Here is a tiny trained network, its code and every weight. The questions are about switching its units off for an input and a class, where a switched-off unit gives its printed mean instead of its output.

import numpy as np


def w(rows, s, z=0):
    codes = np.array(rows[::2]) - 128.0
    scale = np.full(codes.shape[1], s)
    scale[-1] = z or s
    return codes * scale


def norm(h):
    return h / np.sqrt((h * h).mean(-1, keepdims=True) + 1e-5)


def f(y):
    return np.maximum(y, 0)


def log_softmax(a):
    a = a - a.max(-1, keepdims=True)
    return a - np.log(np.exp(a).sum(-1, keepdims=True))


def net(x, mask):
    res = np.array(x, float).reshape(1, 8) / 4 @ E
    u = 0
    for l in range(2):
        y = f(norm(res) @ A[l][:, :-1].T + A[l][:, -1])
        res = res + np.where(mask[u : u + 3], y, B[l][:, -1]) @ B[l][:, :-1]
        u += 3
    return log_softmax(norm(res)[-1] @ U[:, :-1].T + U[:, -1])


A, B = {}, {}
E = w([
[135,192,254,109],'x0',
[157,191,68,137],'x1',
[87,149,80,80],'x2',
[103,175,159,33],'x3',
[106,54,111,125],'x4',
[139,122,154,154],'x5',
[118,13,203,80],'x6',
[159,93,132,234],'x7',
],0.0052)
A[0] = w([
[164,166,52,62,165],'0.n1',
[109,238,177,190,196],'0.n2',
[105,1,56,66,253],'0.n3',
],0.0062,0.0016)
B[0] = w([
[200,148,136,145,213],'0.n1',
[144,82,96,90,222],'0.n2',
[248,86,75,148,253],'0.n3',
],0.013,0.0041)
A[1] = w([
[177,42,84,103,209],'1.n1',
[222,145,84,1,25],'1.n2',
[78,19,241,22,249],'1.n3',
],0.0048,0.0016)
B[1] = w([
[185,254,63,181,252],'1.n1',
[79,178,89,156,236],'1.n2',
[223,66,201,23,222],'1.n3',
],0.0082,0.0045)
U = w([
[226,37,59,127,213],'0',
[9,139,186,164,13],'1',
[152,243,96,85,187],'2',
[94,135,159,159,2],'3',
[74,148,86,153,40],'4',
[30,105,148,97,15],'5',
[74,139,157,248,143],'6',
[138,84,230,29,222],'7',
],0.012,0.006)

Each question gives the input, the list of numbers given to net, and the class t.
The units are the neurons (one row each of A and B). Each row of codes is followed by its name. A weight is (code - 128) times the scale printed after its matrix; where a second scale follows, it is the last column's (A, B and U).
mask holds one flag per neuron, layer by layer. A switched-off neuron (its flag False) gives its mean, the last column of its row in B, instead of its output. The means were averaged over made-up inputs and are rounded, as every weight is.
A unit's drop is (log p(t) with every unit on - log p(t) with that unit switched off) / (log p(t) with every unit on - log p(t) with every unit switched off).
The circuit of an input: a set's keep is (log p(t) with only the set's units on - log p(t) with every unit switched off) / (log p(t) with every unit on - log p(t) with every unit switched off). Starting from all 6 units, units are removed one at a time, each time the one whose removal leaves the highest keep (on an exact tie, the one counted first), for as long as the keep stays at least 0.8.
circuit, biggest first: the units of the circuit, biggest drop first
k most important neurons: the k neurons with the biggest drops, biggest first
k most important neurons of layer l: the k neurons of layer l with the biggest drops, biggest first
drop of u: that unit's drop, to one decimal
input [-4,5,-4,-8,-2,-1,-2,8], class 6: circuit, biggest first : [0.n3, 1.n3]
input [-4,8,-8,-6,5,8,-2,3], class 6: 3 most important neurons : [1.n3, 0.n3, 0.n2]
input [7,-5,2,-8,7,1,-1,-3], class 7: circuit, biggest first : [0.n3, 1.n3, 0.n1]
input [-2,-3,-2,-6,-6,-8,-2,1], class 6: 3 most important neurons : [1.n3, 0.n3, 0.n1]
input [-2,-3,-5,2,3,4,-6,-2], class 2: circuit, biggest first : [0.n3]
input [2,-6,-4,1,-5,1,4,6], class 7: circuit, biggest first : [0.n3, 1.n3]
input [2,4,-4,6,-5,-2,4,1], class 7: circuit, biggest first : [0.n3, 1.n1]
input [-1,1,-6,4,-2,8,2,0], class 7: 2 most important neurons of layer 0 : [0.n3, 0.n1]
input [8,-1,-3,2,-1,7,-2,-1], class 7: 2 most important neurons : [0.n3, 1.n1]
input [6,-8,5,-2,-1,4,-4,-3], class 7: drop of 0.n3 : 0.6
input [8,7,-3,-7,6,6,2,6], class 6: drop of 1.n3 : 0.6
input [4,3,-2,-7,3,3,-2,5], class 6: drop of 0.n2 : -0.3
